Below are the code and all the weights of a small trained network. Each question names an input and a class and asks about switching units off, where a switched-off unit gives its printed mean instead of its output.

import numpy as np


def w(rows, s, z=0):
    codes = np.array(rows[::2]) - 128.0
    scale = np.full(codes.shape[1], s)
    scale[-1] = z or s
    return codes * scale


def norm(h):
    return h / np.sqrt((h * h).mean(-1, keepdims=True) + 1e-5)


def f(y):
    return np.maximum(y, 0)


def log_softmax(a):
    a = a - a.max(-1, keepdims=True)
    return a - np.log(np.exp(a).sum(-1, keepdims=True))


def net(x, mask):
    res = np.array(x, float).reshape(1, 6) / 4 @ E
    u = 0
    for l in range(2):
        y = f(norm(res) @ A[l][:, :-1].T + A[l][:, -1])
        res = res + np.where(mask[u : u + 10], y, B[l][:, -1]) @ B[l][:, :-1]
        u += 10
    return log_softmax(norm(res)[-1] @ U[:, :-1].T + U[:, -1])


A, B = {}, {}
E = w([
[114,127,144,131,129,127,129,126,122,135,131,117],'x0',
[137,136,162,181,184,154,98,23,120,8,4,97],'x1',
[108,119,49,56,134,45,104,94,93,201,57,77],'x2',
[130,128,127,131,130,125,131,128,125,128,128,131],'x3',
[31,53,117,76,109,72,173,90,122,19,146,146],'x4',
[122,120,119,144,129,125,117,125,136,127,132,136],'x5',
],0.0047)
A[0] = w([
[110,54,141,99,80,107,157,94,147,78,122,138,59],'L0N0',
[106,120,147,109,35,172,121,196,121,117,208,195,112],'L0N1',
[121,113,88,65,174,91,54,118,105,182,71,105,93],'L0N2',
[158,129,141,134,142,83,155,187,161,154,135,139,65],'L0N3',
[82,90,106,77,126,110,153,193,146,167,195,177,156],'L0N4',
[150,75,74,88,103,62,75,106,97,175,79,58,149],'L0N5',
[164,160,99,164,79,138,151,177,140,254,186,133,251],'L0N6',
[144,160,102,127,151,76,149,118,133,131,134,94,111],'L0N7',
[190,182,138,182,157,154,114,125,149,172,86,79,147],'L0N8',
[104,115,72,76,155,68,125,99,131,166,117,137,48],'L0N9',
],0.0058,0.0028)
B[0] = w([
[91,147,116,130,131,167,176,158,63,152,105,117,182],'L0N0',
[153,113,135,182,133,95,221,129,108,184,127,132,216],'L0N1',
[146,123,151,164,109,111,254,135,111,155,96,108,187],'L0N2',
[98,117,132,136,158,148,103,130,105,146,131,156,153],'L0N3',
[174,187,171,111,84,94,117,94,195,107,142,110,224],'L0N4',
[103,162,69,124,109,118,79,117,169,172,108,123,202],'L0N5',
[58,82,90,109,169,201,117,120,82,68,69,124,254],'L0N6',
[131,126,92,171,94,151,123,157,179,152,126,129,145],'L0N7',
[142,174,166,132,126,79,140,131,165,139,147,124,209],'L0N8',
[157,138,153,81,114,148,108,162,114,94,129,136,169],'L0N9',
],0.0076,0.0079)
A[1] = w([
[129,77,144,140,148,168,142,127,65,102,141,133,64],'L1N0',
[194,172,254,114,168,166,51,164,229,64,142,194,108],'L1N1',
[140,156,187,172,207,240,129,129,62,81,158,162,158],'L1N2',
[111,128,112,69,88,54,180,113,183,124,232,138,146],'L1N3',
[112,165,78,107,151,184,86,148,101,138,52,27,181],'L1N4',
[109,76,165,103,195,220,111,120,84,78,176,153,5],'L1N5',
[240,142,189,177,148,79,80,104,205,176,110,109,66],'L1N6',
[90,149,53,22,80,86,73,97,114,160,60,101,205],'L1N7',
[126,82,99,126,148,211,125,191,110,242,146,161,65],'L1N8',
[142,79,130,166,112,64,184,59,77,59,85,130,174],'L1N9',
],0.0058,0.0021)
B[1] = w([
[160,223,72,128,131,182,61,124,200,158,86,173,169],'L1N0',
[85,19,150,66,77,85,112,179,81,111,207,50,194],'L1N1',
[129,206,132,39,49,21,52,84,148,49,129,131,254],'L1N2',
[237,153,215,219,156,107,65,114,106,147,192,131,199],'L1N3',
[130,70,140,193,160,173,183,137,123,155,196,171,246],'L1N4',
[153,216,42,55,39,92,211,166,220,154,92,236,174],'L1N5',
[192,212,100,158,180,102,77,57,69,170,187,213,186],'L1N6',
[131,96,181,115,188,117,15,113,91,26,188,129,251],'L1N7',
[34,65,82,88,73,178,160,134,167,78,2,74,179],'L1N8',
[116,78,86,109,113,208,159,205,174,227,109,114,225],'L1N9',
],0.0055,0.0067)
U = w([
[82,152,94,60,30,170,180,150,200,84,72,167,80],'0',
[178,144,180,106,117,45,47,99,97,97,209,106,235],'1',
[56,10,73,121,214,200,94,133,90,125,61,80,165],'2',
[183,189,104,209,212,118,131,50,113,212,81,138,5],'3',
[186,86,204,193,98,158,241,159,130,184,175,136,125],'4',
],0.013,0.0012)

Each question gives the input, the list of numbers given to net, and the class t.
The units are the neurons (one row each of A and B). Each row of codes is followed by its name. A weight is (code - 128) times the scale printed after its matrix; where a second scale follows, it is the last column's (A, B and U).
mask holds one flag per neuron, layer by layer. A switched-off neuron (its flag False) gives its mean, the last column of its row in B, instead of its output. The means were averaged over made-up inputs and are rounded, as every weight is.
A unit's drop is (log p(t) with every unit on - log p(t) with that unit switched off) / (log p(t) with every unit on - log p(t) with every unit switched off).
The circuit of an input: a set's keep is (log p(t) with only the set's units on - log p(t) with every unit switched off) / (log p(t) with every unit on - log p(t) with every unit switched off). Starting from the 12 units with the biggest drops (on a tie, the unit counted first), units are removed one at a time, each time the one whose removal leaves the highest keep (on an exact tie, the one counted first), for as long as the keep stays at least 0.8.
circuit, biggest first: the units of the circuit, biggest drop first
top k neurons: the k neurons with the biggest drops, biggest first
top k neurons in layer l: the k neurons of layer l with the biggest drops, biggest first
drop when u is switched off: that unit's drop, to one decimal
input [-6,-8,-1,2,4,-8], class 4: top 3 neurons -> (L0N1 L0N4 L1N2)
input [-3,-4,1,5,1,-6], class 1: top 2 neurons -> (L0N4 L1N7)
input [8,-6,6,2,0,-3], class 2: top 2 neurons -> (L0N6 L0N8)
input [2,-3,-3,-2,-5,-8], class 0: top neuron -> (L0N6)
input [-3,1,1,-7,7,1], class 2: top 3 neurons -> (L0N0 L1N2 L0N8)
input [4,-6,0,1,-7,-5], class 0: circuit, biggest first -> (L0N6 L0N5 L1N5 L1N2)
input [2,3,2,-1,0,-8], class 3: top 2 neurons -> (L0N6 L0N2)
input [-5,-1,-6,7,-8,-2], class 0: top 2 neurons -> (L0N6 L0N4)
input [-6,0,5,3,1,3], class 1: top 2 neurons -> (L0N6 L0N5)
input [-7,6,2,-6,1,0], class 2: top 2 neurons -> (L0N4 L0N1)
input [-8,-3,8,4,2,7], class 1: top 2 neurons -> (L1N7 L0N4)
input [8,-5,-5,0,0,-3], class 0: top 2 neurons -> (L0N6 L0N8)
input [-8,-6,-1,-2,2,4], class 4: top 3 neurons -> (L0N4 L0N1 L0N6)
input [-5,-2,0,6,4,8], class 4: circuit, biggest first -> (L1N2)
input [3,1,0,-6,-3,-5], class 1: top 3 neurons in layer 0 -> (L0N8 L0N1 L0N5)
input [-8,0,-2,-6,1,-6], class 4: top 2 neurons in layer 0 -> (L0N6 L0N1)
input [-1,-3,0,-4,8,-6], class 4: top 3 neurons in layer 0 -> (L0N1 L0N5 L0N0)
input [4,-2,7,-5,-7,4], class 2: drop when L0N6 is switched off -> 0.7
input [-1,-7,-7,-6,8,-7], class 4: drop when L0N1 is switched off -> 0.3
input [7,-7,-6,-8,-6,-5], class 0: drop when L0N6 is switched off -> 1.5
input [2,-5,-1,-1,3,-7], class 4: circuit, biggest first -> (L0N1)
input [6,1,-1,6,-4,8], class 1: top 2 neurons in layer 0 -> (L0N8 L0N0)
